Below are the code and all the weights of a small trained network. Each question names an input and a class and asks about switching units off, where a switched-off unit gives its printed mean instead of its output.

import numpy as np


def w(rows, s, z=0):
    codes = np.array(rows[::2]) - 128.0
    scale = np.full(codes.shape[1], s)
    scale[-1] = z or s
    return codes * scale


def f(y):
    return y / 2 * (1 + np.tanh(0.7978845608 * (y + 0.044715 * y**3)))


def log_softmax(a):
    a = a - a.max(-1, keepdims=True)
    return a - np.log(np.exp(a).sum(-1, keepdims=True))


def net(x, mask):
    res = np.array(x, float).reshape(1, 7) / 4 @ E
    y = f(res @ A[0][:, :-1].T + A[0][:, -1])
    res = res + np.where(mask, y, B[0][:, -1]) @ B[0][:, :-1]
    return log_softmax(res[-1] @ U[:, :-1].T + U[:, -1])


A, B = {}, {}
E = w([
[253,154,214,90],'x0',
[131,124,128,131],'x1',
[118,154,132,115],'x2',
[61,23,226,56],'x3',
[123,143,130,120],'x4',
[177,80,39,31],'x5',
[119,148,130,118],'x6',
],0.0071)
A[0] = w([
[30,117,62,164,101],'n1',
[170,141,161,115,60],'n2',
[180,145,166,115,73],'n3',
[61,118,86,158,90],'n4',
[166,157,104,166,43],'n5',
[22,148,48,150,137],'n6',
[127,91,173,123,34],'n7',
[115,196,68,173,60],'n8',
[135,168,204,199,144],'n9',
[79,107,150,107,72],'n10',
[70,114,108,142,107],'n11',
[88,15,216,61,138],'n12',
[169,136,93,167,95],'n13',
[143,58,133,125,68],'n14',
[106,133,176,190,97],'n15',
[100,109,99,150,21],'n16',
[111,136,166,190,68],'n17',
[197,124,173,122,55],'n18',
[90,169,202,199,129],'n19',
[36,137,215,164,173],'n20',
[60,122,87,149,44],'n21',
[120,153,169,84,99],'n22',
[97,122,120,144,221],'n23',
[219,162,98,218,61],'n24',
[93,112,115,138,125],'n25',
[76,110,152,98,58],'n26',
[143,147,149,120,13],'n27',
[141,157,117,133,14],'n28',
[92,129,124,131,2],'n29',
[222,143,178,136,100],'n30',
[68,107,112,162,21],'n31',
[81,135,196,74,66],'n32',
[165,113,88,4,84],'n33',
[196,122,186,158,76],'n34',
[150,115,67,87,96],'n35',
[141,174,46,163,43],'n36',
[136,186,131,54,227],'n37',
[176,111,133,157,18],'n38',
[108,105,141,70,110],'n39',
[149,149,96,149,48],'n40',
],0.013,0.0055)
B[0] = w([
[195,100,218,104,196],'n1',
[129,52,210,74,142],'n2',
[152,68,225,121,153],'n3',
[189,94,212,83,166],'n4',
[45,204,165,151,142],'n5',
[242,74,189,84,207],'n6',
[43,157,182,155,140],'n7',
[88,193,109,130,165],'n8',
[183,32,46,104,190],'n9',
[100,175,121,165,150],'n10',
[161,134,149,78,156],'n11',
[129,215,105,201,254],'n12',
[93,202,119,134,148],'n13',
[94,166,94,152,143],'n14',
[41,86,64,125,158],'n15',
[60,144,197,89,129],'n16',
[40,53,63,95,148],'n17',
[152,114,209,103,159],'n18',
[105,39,33,84,189],'n19',
[153,148,54,136,209],'n20',
[148,99,254,74,156],'n21',
[122,115,172,166,143],'n22',
[216,140,127,134,166],'n23',
[88,217,132,151,181],'n24',
[158,103,161,81,144],'n25',
[99,169,123,188,150],'n26',
[57,84,171,93,121],'n27',
[9,138,171,84,121],'n28',
[92,136,153,67,121],'n29',
[170,87,198,111,186],'n30',
[90,123,145,100,144],'n31',
[90,192,167,197,166],'n32',
[112,40,65,79,201],'n33',
[162,71,187,86,165],'n34',
[25,104,60,53,164],'n35',
[48,219,117,159,165],'n36',
[218,75,120,144,178],'n37',
[58,144,135,78,124],'n38',
[58,208,80,211,161],'n39',
[22,174,139,149,133],'n40',
],0.0066,0.012)
U = w([
[207,57,255,115,17],'0',
[132,24,29,96,144],'1',
[107,198,176,220,4],'2',
[253,101,92,167,220],'3',
],0.0074,0.0039)

Each question gives the input, the list of numbers given to net, and the class t.
The units are the neurons (one row each of A and B). Each row of codes is followed by its name. A weight is (code - 128) times the scale printed after its matrix; where a second scale follows, it is the last column's (A, B and U).
mask holds one flag per neuron, in row order. A switched-off neuron (its flag False) gives its mean, the last column of its row in B, instead of its output. The means were averaged over made-up inputs and are rounded, as every weight is.
A unit's drop is (log p(t) with every unit on - log p(t) with that unit switched off) / (log p(t) with every unit on - log p(t) with every unit switched off).
The circuit of an input: a set's keep is (log p(t) with only the set's units on - log p(t) with every unit switched off) / (log p(t) with every unit on - log p(t) with every unit switched off). Starting from the 12 units with the biggest drops (on a tie, the unit counted first), units are removed one at a time, each time the one whose removal leaves the highest keep (on an exact tie, the one counted first), for as long as the keep stays at least 0.8.
circuit, biggest first: the units of the circuit, biggest drop first
unit that matters most: the unit with the biggest drop
k most important neurons: the k neurons with the biggest drops, biggest first
drop when u is switched off: that unit's drop, to one decimal
input [7,-1,-3,-7,7,0,6], class 0: unit that matters most -> n30
input [7,2,6,0,6,-8,-1], class 1: circuit, biggest first -> (n19 n9)
input [-6,-8,8,-5,2,1,-6], class 0: circuit, biggest first -> (n6 n1 n21)
input [4,-8,0,-7,5,8,-1], class 1: circuit, biggest first -> (n33 n35)
input [0,-4,7,8,-3,7,-5], class 2: circuit, biggest first -> (n12 n39)
input [0,4,7,-4,5,7,3], class 1: circuit, biggest first -> (n35 n33)
input [-7,-8,-8,7,8,5,-7], class 3: 2 most important neurons -> (n12 n39)
input [1,2,-1,5,-2,-6,-8], class 1: circuit, biggest first -> (n19 n15)
input [-8,4,0,-2,6,-7,0], class 0: 4 most important neurons -> (n1 n6 n21 n4)
input [3,-4,1,-8,-2,8,7], class 1: 3 most important neurons -> (n33 n35 n12)
input [-8,-2,1,8,-2,5,3], class 0: circuit, biggest first -> (n6 n1)
input [4,2,2,5,3,-1,1], class 2: 3 most important neurons -> (n12 n6 n32)
input [-6,-5,8,4,-5,-8,-4], class 1: 2 most important neurons -> (n19 n20)
input [-6,7,-4,7,-8,-6,5], class 3: unit that matters most -> n20
input [2,-4,-7,7,-7,-7,-1], class 1: 2 most important neurons -> (n19 n9)
input [-2,3,0,-5,-2,-1,-8], class 2: drop when n24 is switched off -> 0.1
input [-8,-4,-8,-1,2,-7,-2], class 0: drop when n4 is switched off -> 0.2
input [2,4,-8,-4,-2,-4,2], class 1: drop when n19 is switched off -> 0.2
input [-5,1,7,7,6,-1,8], class 2: 2 most important neurons -> (n12 n32)
input [-6,-2,-2,-5,-4,3,-7], class 0: most important neuron -> (n6)
